Below are the code and all the weights of a small trained network. Each question names an input and a class and asks about switching units off, where a switched-off unit gives its printed mean instead of its output.

import numpy as np


def w(rows, s, z=0):
    codes = np.array(rows[::2]) - 128.0
    scale = np.full(codes.shape[1], s)
    scale[-1] = z or s
    return codes * scale


def f(y):
    return y / 2 * (1 + np.tanh(0.7978845608 * (y + 0.044715 * y**3)))


def log_softmax(a):
    a = a - a.max(-1, keepdims=True)
    return a - np.log(np.exp(a).sum(-1, keepdims=True))


def net(x, mask):
    res = np.array(x, float).reshape(1, 5) / 4 @ E
    y = f(res @ A[0][:, :-1].T + A[0][:, -1])
    res = res + np.where(mask, y, B[0][:, -1]) @ B[0][:, :-1]
    return log_softmax(res[-1] @ U[:, :-1].T + U[:, -1])


A, B = {}, {}
E = w([
[187,167,58,103,110,141,247],'x0',
[115,178,87,146,92,24,108],'x1',
[67,223,109,76,189,113,83],'x2',
[205,217,217,157,178,163,128],'x3',
[182,132,102,116,90,163,50],'x4',
],0.011)
A[0] = w([
[178,81,110,125,76,102,170,154],'n0',
[160,177,37,155,100,109,121,176],'n1',
[89,137,166,181,139,77,110,178],'n2',
[91,138,39,97,122,86,181,190],'n3',
[177,86,133,142,86,15,106,151],'n4',
[187,104,125,135,160,194,163,192],'n5',
[123,52,176,129,146,191,125,169],'n6',
[153,80,126,155,77,107,87,147],'n7',
[127,114,121,98,63,149,68,191],'n8',
[123,215,112,147,185,115,119,177],'n9',
[99,143,119,75,187,118,83,161],'n10',
[79,94,78,141,70,116,51,144],'n11',
[174,251,128,98,158,115,137,193],'n12',
[76,168,96,116,131,132,154,152],'n13',
[148,92,131,247,127,135,175,183],'n14',
[86,180,212,139,177,204,109,195],'n15',
[112,142,133,109,114,156,36,128],'n16',
[152,107,217,175,123,127,121,156],'n17',
[39,80,99,171,122,88,138,163],'n18',
[137,186,212,174,174,182,89,183],'n19',
[206,114,125,158,94,167,195,156],'n20',
[76,132,177,92,133,144,74,148],'n21',
[67,90,103,81,129,128,63,202],'n22',
[113,128,181,165,145,117,130,169],'n23',
[81,160,84,107,165,142,184,201],'n24',
[162,98,75,143,70,167,142,131],'n25',
[149,193,202,117,153,132,99,150],'n26',
[141,118,106,159,84,88,153,254],'n27',
],0.013,0.0067)
B[0] = w([
[128,162,169,115,29,134,250,199],'n0',
[149,205,114,165,68,135,54,213],'n1',
[61,128,129,147,170,92,178,194],'n2',
[113,149,51,27,54,71,80,248],'n3',
[41,159,125,194,84,124,137,202],'n4',
[212,101,232,43,109,143,83,201],'n5',
[108,45,190,67,163,174,81,201],'n6',
[82,97,142,254,86,215,163,183],'n7',
[180,132,135,195,124,188,120,188],'n8',
[158,194,99,144,173,21,112,214],'n9',
[192,122,62,124,149,103,143,194],'n10',
[96,95,53,209,67,143,112,225],'n11',
[200,221,131,132,141,85,107,243],'n12',
[126,120,54,78,153,98,90,182],'n13',
[68,161,169,80,131,169,176,201],'n14',
[178,105,162,90,220,92,99,223],'n15',
[165,115,90,188,165,141,108,189],'n16',
[73,89,184,132,178,126,137,190],'n17',
[53,57,87,118,105,67,180,224],'n18',
[182,101,197,127,188,63,134,229],'n19',
[142,180,216,16,83,217,222,216],'n20',
[162,80,103,157,188,125,190,192],'n21',
[192,40,35,179,144,160,179,220],'n22',
[76,121,161,128,193,122,167,168],'n23',
[175,133,86,32,103,83,62,206],'n24',
[135,138,170,131,52,197,176,186],'n25',
[216,178,197,190,204,41,169,204],'n26',
[36,170,123,151,55,124,152,209],'n27',
],0.0082,0.016)
U = w([
[75,111,113,227,51,172,118,3],'0',
[157,37,131,207,182,242,105,150],'1',
[172,168,171,170,199,97,118,198],'2',
[165,58,220,77,172,189,80,104],'3',
[90,40,73,76,113,105,131,173],'4',
[151,211,98,102,90,157,52,87],'5',
[129,126,199,83,54,227,194,150],'6',
[1,78,171,158,153,157,157,84],'7',
],0.0099,0.0025)

Each question gives the input, the list of numbers given to net, and the class t.
The units are the neurons (one row each of A and B). Each row of codes is followed by its name. A weight is (code - 128) times the scale printed after its matrix; where a second scale follows, it is the last column's (A, B and U).
mask holds one flag per neuron, in row order. A switched-off neuron (its flag False) gives its mean, the last column of its row in B, instead of its output. The means were averaged over made-up inputs and are rounded, as every weight is.
A unit's drop is (log p(t) with every unit on - log p(t) with that unit switched off) / (log p(t) with every unit on - log p(t) with every unit switched off).
The circuit of an input: a set's keep is (log p(t) with only the set's units on - log p(t) with every unit switched off) / (log p(t) with every unit on - log p(t) with every unit switched off). Starting from the 12 units with the biggest drops (on a tie, the unit counted first), units are removed one at a time, each time the one whose removal leaves the highest keep (on an exact tie, the one counted first), for as long as the keep stays at least 0.8.
circuit, biggest first: the units of the circuit, biggest drop first
most important unit: the unit with the biggest drop
k most important neurons: the k neurons with the biggest drops, biggest first
drop of u: that unit's drop, to one decimal
input [8,7,-4,2,1], class 6: circuit, biggest first -> n20
input [-8,-8,3,-8,-5], class 1: 2 most important neurons -> n3, n22
input [-2,0,6,-7,8], class 1: circuit, biggest first -> n22, n8
input [-4,1,-5,1,7], class 1: circuit, biggest first -> n3, n8
input [-1,-2,0,-1,-2], class 3: 4 most important neurons -> n3, n11, n4, n27
input [5,-3,-3,8,3], class 3: 2 most important neurons -> n5, n19
input [-7,0,-5,5,6], class 1: 2 most important neurons -> n7, n16
input [5,-1,-3,7,-3], class 6: 3 most important neurons -> n20, n14, n6
input [8,8,-2,-4,-5], class 5: 2 most important neurons -> n3, n1
input [1,-6,5,-2,3], class 3: 2 most important neurons -> n11, n7
input [-6,-5,-7,-6,-1], class 7: 3 most important neurons -> n6, n18, n14
input [8,7,-2,6,3], class 5: 2 most important neurons -> n12, n1
input [-5,0,8,-2,-7], class 4: 2 most important neurons -> n18, n22
input [-5,-6,2,1,6], class 1: most important unit -> n16
input [2,-7,1,7,-4], class 3: drop of n5 -> 0.3
input [1,3,6,-2,-2], class 5: drop of n12 -> 0.2
input [-6,6,-6,-5,-2], class 0: drop of n7 -> 0.0
input [-5,-7,-4,-1,-8], class 3: drop of n6 -> 0.3
